Below is a small trained network, with its code and all its weights. Each question gives an input and a class and asks what happens when units are switched off, that is, made to give their printed mean instead of their output.

import numpy as np


def w(rows, s, z=0):
    codes = np.array(rows[::2]) - 128.0
    scale = np.full(codes.shape[1], s)
    scale[-1] = z or s
    return codes * scale


def norm(h):
    return h / np.sqrt((h * h).mean(-1, keepdims=True) + 1e-5)


def f(y):
    return np.maximum(y, 0)


def log_softmax(a):
    a = a - a.max(-1, keepdims=True)
    return a - np.log(np.exp(a).sum(-1, keepdims=True))


def net(x, mask):
    res = np.array(x, float).reshape(1, 6) / 4 @ E
    u = 0
    for l in range(3):
        y = f(norm(res) @ A[l][:, :-1].T + A[l][:, -1])
        res = res + np.where(mask[u : u + 6], y, B[l][:, -1]) @ B[l][:, :-1]
        u += 6
    return log_softmax(norm(res)[-1] @ U[:, :-1].T + U[:, -1])


A, B = {}, {}
E = w([
[138,95,204],'x0',
[208,179,179],'x1',
[2,185,188],'x2',
[94,124,54],'x3',
[129,48,153],'x4',
[145,65,106],'x5',
],0.0076)
A[0] = w([
[56,175,100,169],'0.n1',
[202,204,81,116],'0.n2',
[103,99,77,250],'0.n3',
[114,193,140,206],'0.n4',
[167,168,87,76],'0.n5',
[160,9,146,127],'0.n6',
],0.013,0.0026)
B[0] = w([
[42,227,37,231],'0.n1',
[244,174,193,235],'0.n2',
[253,77,55,225],'0.n3',
[23,83,41,215],'0.n4',
[221,138,198,183],'0.n5',
[66,59,186,253],'0.n6',
],0.0052,0.0058)
A[1] = w([
[77,115,208,36],'1.n1',
[40,204,225,52],'1.n2',
[175,255,159,189],'1.n3',
[84,56,158,247],'1.n4',
[72,114,23,48],'1.n5',
[212,239,77,73],'1.n6',
],0.01,0.0013)
B[1] = w([
[107,115,238,174],'1.n1',
[75,87,163,219],'1.n2',
[32,132,116,242],'1.n3',
[253,81,120,214],'1.n4',
[160,164,60,224],'1.n5',
[126,254,190,253],'1.n6',
],0.0069,0.005)
A[2] = w([
[172,47,109,219],'2.n1',
[216,191,115,149],'2.n2',
[107,145,255,93],'2.n3',
[67,83,217,99],'2.n4',
[223,39,234,110],'2.n5',
[70,70,217,3],'2.n6',
],0.0081,0.002)
B[2] = w([
[95,181,29,213],'2.n1',
[135,254,159,202],'2.n2',
[188,81,74,195],'2.n3',
[131,105,200,181],'2.n4',
[75,144,165,254],'2.n5',
[149,119,159,172],'2.n6',
],0.0087,0.0054)
U = w([
[114,87,224,255],'0',
[196,247,174,60],'1',
[147,39,35,50],'2',
[48,187,111,89],'3',
[75,146,26,179],'4',
],0.013,0.0036)

Each question gives the input, the list of numbers given to net, and the class t.
The units are the neurons (one row each of A and B). Each row of codes is followed by its name. A weight is (code - 128) times the scale printed after its matrix; where a second scale follows, it is the last column's (A, B and U).
mask holds one flag per neuron, layer by layer. A switched-off neuron (its flag False) gives its mean, the last column of its row in B, instead of its output. The means were averaged over made-up inputs and are rounded, as every weight is.
A unit's drop is (log p(t) with every unit on - log p(t) with that unit switched off) / (log p(t) with every unit on - log p(t) with every unit switched off).
The circuit of an input: a set's keep is (log p(t) with only the set's units on - log p(t) with every unit switched off) / (log p(t) with every unit on - log p(t) with every unit switched off). Starting from the 12 units with the biggest drops (on a tie, the unit counted first), units are removed one at a time, each time the one whose removal leaves the highest keep (on an exact tie, the one counted first), for as long as the keep stays at least 0.8.
circuit, biggest first: the units of the circuit, biggest drop first
most important unit: the unit with the biggest drop
k most important neurons: the k neurons with the biggest drops, biggest first
k most important neurons of layer l: the k neurons of layer l with the biggest drops, biggest first
drop when u is switched off: that unit's drop, to one decimal
input [-8,-1,-6,-2,1,6], class 1: 3 most important neurons of layer 0 => [0.n4; 0.n2; 0.n5]
input [-8,0,-1,7,-8,3], class 1: circuit, biggest first => [1.n6; 0.n2]
input [6,-6,-3,3,-6,3], class 2: most important unit => 1.n6
input [-7,-1,7,-7,0,3], class 4: 2 most important neurons of layer 0 => [0.n1; 0.n4]
input [-7,8,7,0,2,3], class 4: 2 most important neurons => [0.n4; 0.n1]
input [-5,8,0,-2,8,5], class 0: 2 most important neurons => [0.n6; 2.n5]
input [5,6,0,6,-1,4], class 0: 2 most important neurons of layer 1 => [1.n5; 1.n6]
input [-8,2,-1,-6,8,0], class 0: 2 most important neurons => [0.n6; 2.n5]
input [-7,5,-6,7,8,-2], class 1: 2 most important neurons of layer 0 => [0.n2; 0.n4]
input [5,8,6,-7,-5,-3], class 0: drop when 1.n2 is switched off => 0.2
input [-4,-5,-3,4,-5,-1], class 1: drop when 0.n1 is switched off => -0.1
input [-3,-2,-5,7,-6,-5], class 1: 2 most important neurons of layer 0 => [0.n2; 0.n5]
